Here is a tiny trained network, its code and every weight. The questions are about switching its units off for an input and a target symbol, where a switched-off unit gives its printed mean instead of its output.

import numpy as np


def w(rows, s, z=0):
    codes = np.array(rows[::2]) - 128.0
    scale = np.full(codes.shape[1], s)
    scale[-1] = z or s
    return codes * scale


def norm(h):
    return h / np.sqrt((h * h).mean(-1, keepdims=True) + 1e-5)


def f(y):
    return np.maximum(y, 0)


def softmax(a):
    e = np.exp(a - a.max(-1, keepdims=True))
    return e / e.sum(-1, keepdims=True)


def log_softmax(a):
    a = a - a.max(-1, keepdims=True)
    return a - np.log(np.exp(a).sum(-1, keepdims=True))


def net(x, mask):
    ids = ['γεθξπφω'.index(c) for c in x.split()]
    T = len(ids)
    res = E[ids] + P[:T]
    r = norm(res)
    for j in range(2):
        rows = slice(3 * j, 3 * j + 3)
        q, k, v = (r @ M[0][rows].T for M in (Q, K, V))
        z = softmax(np.where(np.tri(T) > 0, q @ k.T / 3**0.5, -1e9)) @ v
        o = O[0][rows]
        res = res + np.where(mask[j], z, o[:, -1]) @ o[:, :-1]
    y = f(norm(res) @ A[0][:, :-1].T + A[0][:, -1])
    res = res + np.where(mask[2:6], y, B[0][:, -1]) @ B[0][:, :-1]
    return log_softmax(norm(res)[-1] @ U[:, :-1].T + U[:, -1])


Q, K, V, O, A, B = {}, {}, {}, {}, {}, {}
E = w([
[87,116,121,114,147,120,159],'γ',
[169,143,95,67,103,133,139],'ε',
[104,98,129,116,147,118,118],'θ',
[97,133,145,122,142,128,130],'ξ',
[115,51,139,235,39,138,153],'π',
[122,110,156,126,138,119,91],'φ',
[174,203,45,255,167,98,97],'ω',
],0.0093)
P = w([
[139,138,108,66,62,159,114],'0',
[176,103,151,87,135,232,133],'1',
[177,141,192,101,142,147,169],'2',
[120,175,93,115,43,62,113],'3',
[193,96,41,164,192,80,86],'4',
[182,131,202,145,253,192,147],'5',
],0.005)
Q[0] = w([
[64,76,172,248,124,123,140],'H1',
[93,134,53,157,78,64,82],'H1',
[127,175,169,107,51,129,159],'H1',
[105,79,69,147,63,104,95],'H2',
[67,156,222,115,112,116,153],'H2',
[90,70,185,149,209,159,126],'H2',
],0.012)
K[0] = w([
[24,83,206,234,109,81,133],'H1',
[155,120,168,162,177,254,144],'H1',
[92,75,58,111,125,210,70],'H1',
[169,143,148,101,167,248,161],'H2',
[96,145,57,95,85,148,39],'H2',
[132,179,129,75,45,39,137],'H2',
],0.0098)
V[0] = w([
[94,152,80,84,203,158,92],'H1',
[167,162,184,107,3,204,57],'H1',
[161,172,187,173,196,102,24],'H1',
[163,172,48,98,223,66,84],'H2',
[70,241,124,131,149,178,239],'H2',
[203,157,90,160,10,167,155],'H2',
],0.0057)
O[0] = w([
[161,201,120,72,196,35,95,109],'H1',
[98,211,114,185,196,218,141,254],'H1',
[177,212,112,88,71,214,135,3],'H1',
[130,195,91,99,186,68,84,45],'H2',
[127,243,250,142,127,123,205,109],'H2',
[187,125,128,174,2,60,126,184],'H2',
],0.0058,0.0041)
A[0] = w([
[105,86,170,166,145,39,118,54],'N1',
[139,50,112,117,139,104,108,98],'N2',
[140,130,100,205,189,99,133,87],'N3',
[165,122,120,2,79,122,183,255],'N4',
],0.01,0.0041)
B[0] = w([
[179,134,31,80,126,193,210,244],'N1',
[66,130,171,128,50,70,156,200],'N2',
[126,198,115,194,89,57,42,254],'N3',
[254,61,211,111,105,110,8,226],'N4',
],0.0064,0.0042)
U = w([
[154,254,21,199,67,77,157,5],'γ',
[225,102,181,50,75,131,67,192],'ε',
[170,106,90,84,204,89,253,172],'θ',
[2,79,89,109,159,33,68,84],'ξ',
[112,105,10,102,193,242,88,86],'π',
[93,71,142,183,21,148,173,159],'φ',
[47,194,232,154,193,138,139,168],'ω',
],0.0074,0.0028)

Each question gives the input, a string of symbols that net reads in full, and the target symbol t.
The units are the heads (3 rows each of Q, K, V and O) and the neurons (one row each of A and B). Each row of codes is followed by its name. A weight is (code - 128) times the scale printed after its matrix; where a second scale follows, it is the last column's (O, A, B and U).
mask holds one flag per unit, heads first, then neurons. A switched-off unit (its flag False) gives its mean, the last column of its rows in O or B, instead of its output. The means were averaged over made-up inputs and are rounded, as every weight is.
A unit's drop is (log p(t) with every unit on - log p(t) with that unit switched off) / (log p(t) with every unit on - log p(t) with every unit switched off).
The circuit of an input: a set's keep is (log p(t) with only the set's units on - log p(t) with every unit switched off) / (log p(t) with every unit on - log p(t) with every unit switched off). Starting from all 6 units, units are removed one at a time, each time the one whose removal leaves the highest keep (on an exact tie, the one counted first), for as long as the keep stays at least 0.8.
circuit, biggest first: the units of the circuit, biggest drop first
most important unit: the unit with the biggest drop
k most important neurons: the k neurons with the biggest drops, biggest first
which heads matter: for each layer, one digit per head in row order, 1 if its drop is at least 0.15 and else 0, layers parted by /
drop when u is switched off: that unit's drop, to one decimal
input γ π γ ξ, target φ: which heads matter	01
input ε ε ξ φ, target γ: which heads matter	10
input π γ π π ξ, target φ: circuit, biggest first	[H2]
input ε φ ω φ ε, target ξ: which heads matter	01
input ω ω θ θ, target ε: circuit, biggest first	[H1; N4]
input γ θ γ ε φ ξ, target γ: which heads matter	01
input ε γ γ ω γ ε, target ω: which heads matter	10
input θ ξ θ, target ξ: which heads matter	01
input φ π φ θ θ, target π: circuit, biggest first	[H1; H2]
input γ φ ε ε π ε, target φ: circuit, biggest first	[H2; N2]
input θ γ π ε θ, target φ: circuit, biggest first	[H1; H2]
input π ε φ, target φ: which heads matter	01
input ω ξ θ γ φ φ, target θ: 2 most important neurons	[N1; N4]
input ε ε ε γ γ, target γ: circuit, biggest first	[N3; N1]
input γ ε π ω ε, target φ: circuit, biggest first	[H2]
input π γ ξ ε, target ε: which heads matter	00
input φ γ φ π γ, target π: which heads matter	11
input ε ξ φ ε ω γ, target γ: which heads matter	01
input π ε γ γ φ, target θ: circuit, biggest first	[H1; N1; H2]
input γ ε ξ, target θ: which heads matter	10
input ε γ ε, target ω: most important unit	H1
input θ ξ θ ω ε γ, target ε: drop when N4 is switched off	0.1
